Here is a tiny trained network, its code and every weight. The questions are about switching its units off for an input and a class, where a switched-off unit gives its printed mean instead of its output.

import numpy as np


def w(rows, s, z=0):
    codes = np.array(rows[::2]) - 128.0
    scale = np.full(codes.shape[1], s)
    scale[-1] = z or s
    return codes * scale


def f(y):
    return np.maximum(y, 0)


def log_softmax(a):
    a = a - a.max(-1, keepdims=True)
    return a - np.log(np.exp(a).sum(-1, keepdims=True))


def net(x, mask):
    res = np.array(x, float).reshape(1, 5) / 4 @ E
    y = f(res @ A[0][:, :-1].T + A[0][:, -1])
    res = res + np.where(mask, y, B[0][:, -1]) @ B[0][:, :-1]
    return log_softmax(res[-1] @ U[:, :-1].T + U[:, -1])


A, B = {}, {}
E = w([
[93,161,211,70,170,28,15],'x0',
[108,164,214,70,6,191,192],'x1',
[226,2,142,55,67,138,110],'x2',
[125,121,134,127,130,127,137],'x3',
[112,163,41,68,143,240,13],'x4',
],0.0098)
A[0] = w([
[118,107,87,177,169,176,196,80],'n1',
[174,15,102,87,57,136,49,106],'n2',
[125,102,68,100,167,145,89,180],'n3',
[195,71,48,154,173,36,88,95],'n4',
[96,97,83,164,116,151,160,80],'n5',
[146,132,164,91,189,53,59,146],'n6',
[115,131,185,42,48,166,140,165],'n7',
[130,85,155,182,122,29,189,202],'n8',
[72,118,211,74,126,125,97,88],'n9',
[129,31,145,104,59,124,103,3],'n10',
[167,103,126,127,255,137,155,61],'n11',
[60,226,107,159,162,151,142,112],'n12',
[224,147,127,160,130,238,200,43],'n13',
[143,67,109,137,152,187,180,85],'n14',
],0.01,0.0042)
B[0] = w([
[126,150,143,81,137,74,86,193],'n1',
[144,94,195,160,202,133,143,227],'n2',
[121,135,110,141,81,189,134,193],'n3',
[55,163,104,161,114,154,207,226],'n4',
[126,175,116,108,166,102,121,168],'n5',
[153,179,154,76,125,126,152,216],'n6',
[87,122,79,144,114,167,198,223],'n7',
[162,121,130,119,119,248,67,249],'n8',
[136,196,103,108,130,111,178,184],'n9',
[106,118,150,122,141,118,150,183],'n10',
[107,153,120,162,62,111,161,177],'n11',
[98,69,175,149,236,185,174,207],'n12',
[98,192,121,103,150,106,138,213],'n13',
[114,170,146,92,176,96,93,188],'n14',
],0.011,0.014)
U = w([
[98,53,201,151,213,117,132,76],'0',
[33,157,87,183,41,120,175,71],'1',
[151,128,104,101,123,231,56,228],'2',
[164,215,117,57,166,14,133,144],'3',
[139,133,107,131,136,157,119,254],'4',
[149,87,85,97,138,129,73,119],'5',
[166,118,93,104,86,2,44,65],'6',
[167,104,126,106,138,46,35,61],'7',
],0.0089,0.0064)

Each question gives the input, the list of numbers given to net, and the class t.
The units are the neurons (one row each of A and B). Each row of codes is followed by its name. A weight is (code - 128) times the scale printed after its matrix; where a second scale follows, it is the last column's (A, B and U).
mask holds one flag per neuron, in row order. A switched-off neuron (its flag False) gives its mean, the last column of its row in B, instead of its output. The means were averaged over made-up inputs and are rounded, as every weight is.
A unit's drop is (log p(t) with every unit on - log p(t) with that unit switched off) / (log p(t) with every unit on - log p(t) with every unit switched off).
The circuit of an input: a set's keep is (log p(t) with only the set's units on - log p(t) with every unit switched off) / (log p(t) with every unit on - log p(t) with every unit switched off). Starting from the 12 units with the biggest drops (on a tie, the unit counted first), units are removed one at a time, each time the one whose removal leaves the highest keep (on an exact tie, the one counted first), for as long as the keep stays at least 0.8.
circuit, biggest first: the units of the circuit, biggest drop first
most important unit: the unit with the biggest drop
k most important neurons: the k neurons with the biggest drops, biggest first
drop when u is switched off: that unit's drop, to one decimal
input [-4,2,6,3,4], class 0: circuit, biggest first => [n2]
input [-7,-8,1,-4,-1], class 1: 2 most important neurons => [n4, n11]
input [4,0,-3,1,-5], class 2: circuit, biggest first => [n8, n2]
input [-7,-5,0,-2,-3], class 3: 4 most important neurons => [n1, n14, n7, n5]
input [6,2,-2,-1,4], class 3: 4 most important neurons => [n8, n9, n6, n4]
input [-5,-5,2,-5,4], class 1: circuit, biggest first => [n8, n4]
input [-4,3,-1,0,2], class 3: circuit, biggest first => [n8, n4, n13]
input [2,5,-3,8,-6], class 4: 3 most important neurons => [n8, n4, n3]
input [2,7,6,-7,2], class 1: 4 most important neurons => [n7, n12, n8, n9]
input [1,-3,-5,1,1], class 0: 2 most important neurons => [n12, n8]
input [7,5,5,1,4], class 3: 2 most important neurons => [n9, n8]
input [5,-3,3,-4,0], class 3: 2 most important neurons => [n6, n8]
input [-8,0,-7,7,-1], class 3: 2 most important neurons => [n1, n13]
input [0,-5,-3,5,-7], class 2: most important unit => n8
input [3,-6,4,-4,-6], class 1: 2 most important neurons => [n4, n11]
input [6,-6,5,-5,2], class 1: 2 most important neurons => [n4, n3]
input [6,3,-1,-1,-6], class 2: 2 most important neurons => [n8, n13]
input [4,7,-7,-2,-6], class 0: 2 most important neurons => [n12, n4]
input [-8,5,6,8,7], class 3: 4 most important neurons => [n13, n8, n14, n12]
input [2,-3,-6,-6,5], class 0: most important unit => n12
input [8,5,5,-1,6], class 3: 2 most important neurons => [n9, n8]
input [2,2,5,2,3], class 0: drop when n2 is switched off => 0.8
input [-5,-8,-4,-1,-3], class 1: drop when n2 is switched off => 0.2
input [-3,3,8,-3,4], class 0: drop when n2 is switched off => 0.6
input [5,-5,8,4,6], class 0: drop when n13 is switched off => 0.0
